Here is a tiny trained network, its code and every weight. The questions are about switching its units off for an input and a class, where a switched-off unit gives its printed mean instead of its output.

import numpy as np


def w(rows, s, z=0):
    codes = np.array(rows[::2]) - 128.0
    scale = np.full(codes.shape[1], s)
    scale[-1] = z or s
    return codes * scale


def f(y):
    return np.maximum(y, 0)


def log_softmax(a):
    a = a - a.max(-1, keepdims=True)
    return a - np.log(np.exp(a).sum(-1, keepdims=True))


def net(x, mask):
    res = np.array(x, float).reshape(1, 7) / 4 @ E
    y = f(res @ A[0][:, :-1].T + A[0][:, -1])
    res = res + np.where(mask, y, B[0][:, -1]) @ B[0][:, :-1]
    return log_softmax(res[-1] @ U[:, :-1].T + U[:, -1])


A, B = {}, {}
E = w([
[222,78,105,89],'x0',
[45,104,105,183],'x1',
[118,49,151,126],'x2',
[144,122,148,134],'x3',
[108,171,131,120],'x4',
[70,72,204,29],'x5',
[125,118,2,97],'x6',
],0.0069)
A[0] = w([
[107,105,100,148,37],'neuron 0',
[90,124,124,113,96],'neuron 1',
[107,95,138,95,73],'neuron 2',
[77,162,178,128,172],'neuron 3',
[118,174,104,168,113],'neuron 4',
[71,110,194,130,212],'neuron 5',
[185,196,145,129,131],'neuron 6',
[156,152,154,134,64],'neuron 7',
[163,106,131,188,252],'neuron 8',
[101,192,112,136,117],'neuron 9',
[113,131,141,127,125],'neuron 10',
[92,148,120,209,72],'neuron 11',
[98,190,104,133,117],'neuron 12',
[195,231,188,133,80],'neuron 13',
[165,73,56,150,169],'neuron 14',
[97,123,235,4,130],'neuron 15',
[164,145,80,104,188],'neuron 16',
[140,95,80,88,128],'neuron 17',
[95,227,65,123,157],'neuron 18',
[135,104,121,165,75],'neuron 19',
[173,88,86,115,159],'neuron 20',
[86,198,133,166,120],'neuron 21',
[103,84,202,48,165],'neuron 22',
[115,119,159,97,83],'neuron 23',
[120,129,195,204,183],'neuron 24',
[106,117,126,40,217],'neuron 25',
],0.013,0.0027)
B[0] = w([
[160,103,121,151,143],'neuron 0',
[151,134,105,150,151],'neuron 1',
[149,149,153,127,164],'neuron 2',
[58,168,191,147,191],'neuron 3',
[71,74,127,127,180],'neuron 4',
[141,144,195,132,211],'neuron 5',
[178,82,75,162,194],'neuron 6',
[150,117,106,165,149],'neuron 7',
[204,164,91,167,188],'neuron 8',
[51,113,102,144,176],'neuron 9',
[120,130,139,128,143],'neuron 10',
[153,89,177,124,185],'neuron 11',
[52,114,88,154,177],'neuron 12',
[229,66,120,221,210],'neuron 13',
[143,190,60,143,206],'neuron 14',
[158,77,254,131,255],'neuron 15',
[191,112,89,85,196],'neuron 16',
[151,169,102,69,185],'neuron 17',
[22,84,34,136,221],'neuron 18',
[159,158,133,121,142],'neuron 19',
[99,190,105,97,192],'neuron 20',
[19,105,163,139,192],'neuron 21',
[101,98,223,70,235],'neuron 22',
[111,119,171,121,159],'neuron 23',
[168,214,148,164,202],'neuron 24',
[222,122,141,52,209],'neuron 25',
],0.022,0.0087)
U = w([
[138,245,2,111,203],'0',
[61,108,52,135,166],'1',
[161,180,45,42,6],'2',
[151,169,189,90,179],'3',
[207,142,80,201,37],'4',
[177,45,48,126,93],'5',
],0.0069,0.0015)

Each question gives the input, the list of numbers given to net, and the class t.
The units are the neurons (one row each of A and B). Each row of codes is followed by its name. A weight is (code - 128) times the scale printed after its matrix; where a second scale follows, it is the last column's (A, B and U).
mask holds one flag per neuron, in row order. A switched-off neuron (its flag False) gives its mean, the last column of its row in B, instead of its output. The means were averaged over made-up inputs and are rounded, as every weight is.
A unit's drop is (log p(t) with every unit on - log p(t) with that unit switched off) / (log p(t) with every unit on - log p(t) with every unit switched off).
The circuit of an input: a set's keep is (log p(t) with only the set's units on - log p(t) with every unit switched off) / (log p(t) with every unit on - log p(t) with every unit switched off). Starting from the 12 units with the biggest drops (on a tie, the unit counted first), units are removed one at a time, each time the one whose removal leaves the highest keep (on an exact tie, the one counted first), for as long as the keep stays at least 0.8.
units of the circuit, in order: the units of the circuit, biggest drop first
unit that matters most: the unit with the biggest drop
k most important neurons: the k neurons with the biggest drops, biggest first
drop of u: that unit's drop, to one decimal
input [6,-2,4,-1,-8,1,8], class 0: units of the circuit, in order -> (neuron 14)
input [2,1,-8,1,-2,0,1], class 1: units of the circuit, in order -> (neuron 25; neuron 18)
input [-3,-6,8,3,4,-3,3], class 2: 3 most important neurons -> (neuron 13; neuron 24; neuron 18)
input [8,6,-3,-6,-8,-8,-4], class 0: units of the circuit, in order -> (neuron 15; neuron 14)
input [-6,4,-6,4,1,6,3], class 1: 3 most important neurons -> (neuron 18; neuron 12; neuron 9)
input [-2,8,2,3,0,0,4], class 1: 2 most important neurons -> (neuron 13; neuron 25)
input [-4,2,-7,8,1,-5,-7], class 4: 4 most important neurons -> (neuron 13; neuron 24; neuron 8; neuron 6)
input [2,3,-3,1,6,-4,-5], class 4: 2 most important neurons -> (neuron 13; neuron 24)
input [-6,5,1,-1,-2,-8,-6], class 1: 2 most important neurons -> (neuron 21; neuron 4)
input [-6,-6,-3,2,1,-7,-1], class 5: 2 most important neurons -> (neuron 13; neuron 6)
input [0,-2,-6,0,2,0,4], class 1: drop of neuron 18 -> 0.3
input [-8,2,-6,-4,0,0,-7], class 1: drop of neuron 21 -> 0.1
input [5,-1,-4,3,8,3,2], class 2: drop of neuron 17 -> 0.1
input [8,-6,-6,-4,8,2,-2], class 5: unit that matters most -> neuron 24
